Here is a tiny trained network, its code and every weight. The questions are about switching its units off for an input and a class, where a switched-off unit gives its printed mean instead of its output.

import numpy as np


def w(rows, s, z=0):
    codes = np.array(rows[::2]) - 128.0
    scale = np.full(codes.shape[1], s)
    scale[-1] = z or s
    return codes * scale


def f(y):
    return y / 2 * (1 + np.tanh(0.7978845608 * (y + 0.044715 * y**3)))


def log_softmax(a):
    a = a - a.max(-1, keepdims=True)
    return a - np.log(np.exp(a).sum(-1, keepdims=True))


def net(x, mask):
    res = np.array(x, float).reshape(1, 8) / 4 @ E
    y = f(res @ A[0][:, :-1].T + A[0][:, -1])
    res = res + np.where(mask, y, B[0][:, -1]) @ B[0][:, :-1]
    return log_softmax(res[-1] @ U[:, :-1].T + U[:, -1])


A, B = {}, {}
E = w([
[127,124,119,120,146,128],'x0',
[123,131,120,124,147,124],'x1',
[152,107,121,149,123,109],'x2',
[147,121,104,134,167,102],'x3',
[222,148,2,99,106,217],'x4',
[134,116,118,127,138,117],'x5',
[207,235,227,49,111,74],'x6',
[70,168,64,127,41,36],'x7',
],0.0096)
A[0] = w([
[254,202,135,120,121,186,106],'N1',
[103,69,91,214,162,216,218],'N2',
[114,90,198,137,147,122,150],'N3',
[129,86,82,219,148,211,1],'N4',
[145,159,18,91,77,157,124],'N5',
[168,170,87,84,144,125,97],'N6',
[177,163,163,51,114,18,176],'N7',
[39,111,142,226,144,104,145],'N8',
[40,119,71,210,69,112,109],'N9',
[134,200,52,121,40,54,80],'N10',
[29,153,108,143,107,49,102],'N11',
],0.0089,0.0078)
B[0] = w([
[176,1,76,51,62,105,214],'N1',
[91,199,84,225,175,128,253],'N2',
[91,224,104,204,103,208,174],'N3',
[172,111,203,103,210,196,174],'N4',
[178,208,195,168,173,248,220],'N5',
[155,101,162,82,105,144,160],'N6',
[143,122,188,193,116,162,230],'N7',
[162,130,59,100,65,124,205],'N8',
[96,42,79,111,89,32,204],'N9',
[98,167,170,181,151,152,200],'N10',
[111,145,111,88,80,100,193],'N11',
],0.0084,0.012)
U = w([
[148,250,107,254,98,121,238],'0',
[200,150,216,205,147,211,181],'1',
[184,65,3,18,28,82,2],'2',
],0.0077,0.0013)

Each question gives the input, the list of numbers given to net, and the class t.
The units are the neurons (one row each of A and B). Each row of codes is followed by its name. A weight is (code - 128) times the scale printed after its matrix; where a second scale follows, it is the last column's (A, B and U).
mask holds one flag per neuron, in row order. A switched-off neuron (its flag False) gives its mean, the last column of its row in B, instead of its output. The means were averaged over made-up inputs and are rounded, as every weight is.
A unit's drop is (log p(t) with every unit on - log p(t) with that unit switched off) / (log p(t) with every unit on - log p(t) with every unit switched off).
The circuit of an input: a set's keep is (log p(t) with only the set's units on - log p(t) with every unit switched off) / (log p(t) with every unit on - log p(t) with every unit switched off). Starting from all 11 units, units are removed one at a time, each time the one whose removal leaves the highest keep (on an exact tie, the one counted first), for as long as the keep stays at least 0.8.
units of the circuit, in order: the units of the circuit, biggest drop first
unit that matters most: the unit with the biggest drop
top k neurons: the k neurons with the biggest drops, biggest first
drop when u is switched off: that unit's drop, to one decimal
input [2,-2,0,0,2,-2,3,-5], class 2: units of the circuit, in order	N1, N5
input [1,8,5,7,-1,-5,-4,5], class 2: units of the circuit, in order	N9
input [4,-4,-7,-2,5,-2,3,7], class 1: top 2 neurons	N5, N2
input [4,-8,-7,-5,3,-3,8,2], class 1: top 2 neurons	N7, N9
input [-8,-3,-6,1,0,0,-2,-6], class 0: units of the circuit, in order	N2, N5
input [8,-4,4,8,1,-3,4,7], class 1: units of the circuit, in order	N2, N7
input [0,-7,4,-8,1,4,6,-1], class 2: top 3 neurons	N1, N5, N2
input [7,-2,-8,6,8,-5,8,2], class 1: top 4 neurons	N5, N7, N10, N9
input [-1,3,6,-5,7,-1,2,1], class 1: top 3 neurons	N5, N9, N8
input [-3,-2,-6,-2,-8,-1,-3,1], class 2: top 2 neurons	N8, N5
input [0,3,-3,4,-1,7,-3,-4], class 0: top 2 neurons	N2, N5
input [8,4,2,-7,2,-4,7,-8], class 2: top 2 neurons	N1, N5
input [-2,1,-2,-4,-6,3,-7,-8], class 0: drop when N2 is switched off	0.5
input [3,4,7,7,7,-6,-8,-2], class 1: drop when N5 is switched off	0.3
input [6,1,-5,3,3,-5,7,-1], class 2: drop when N1 is switched off	1.1
input [0,-3,5,-3,0,-4,-5,1], class 2: unit that matters most	N9
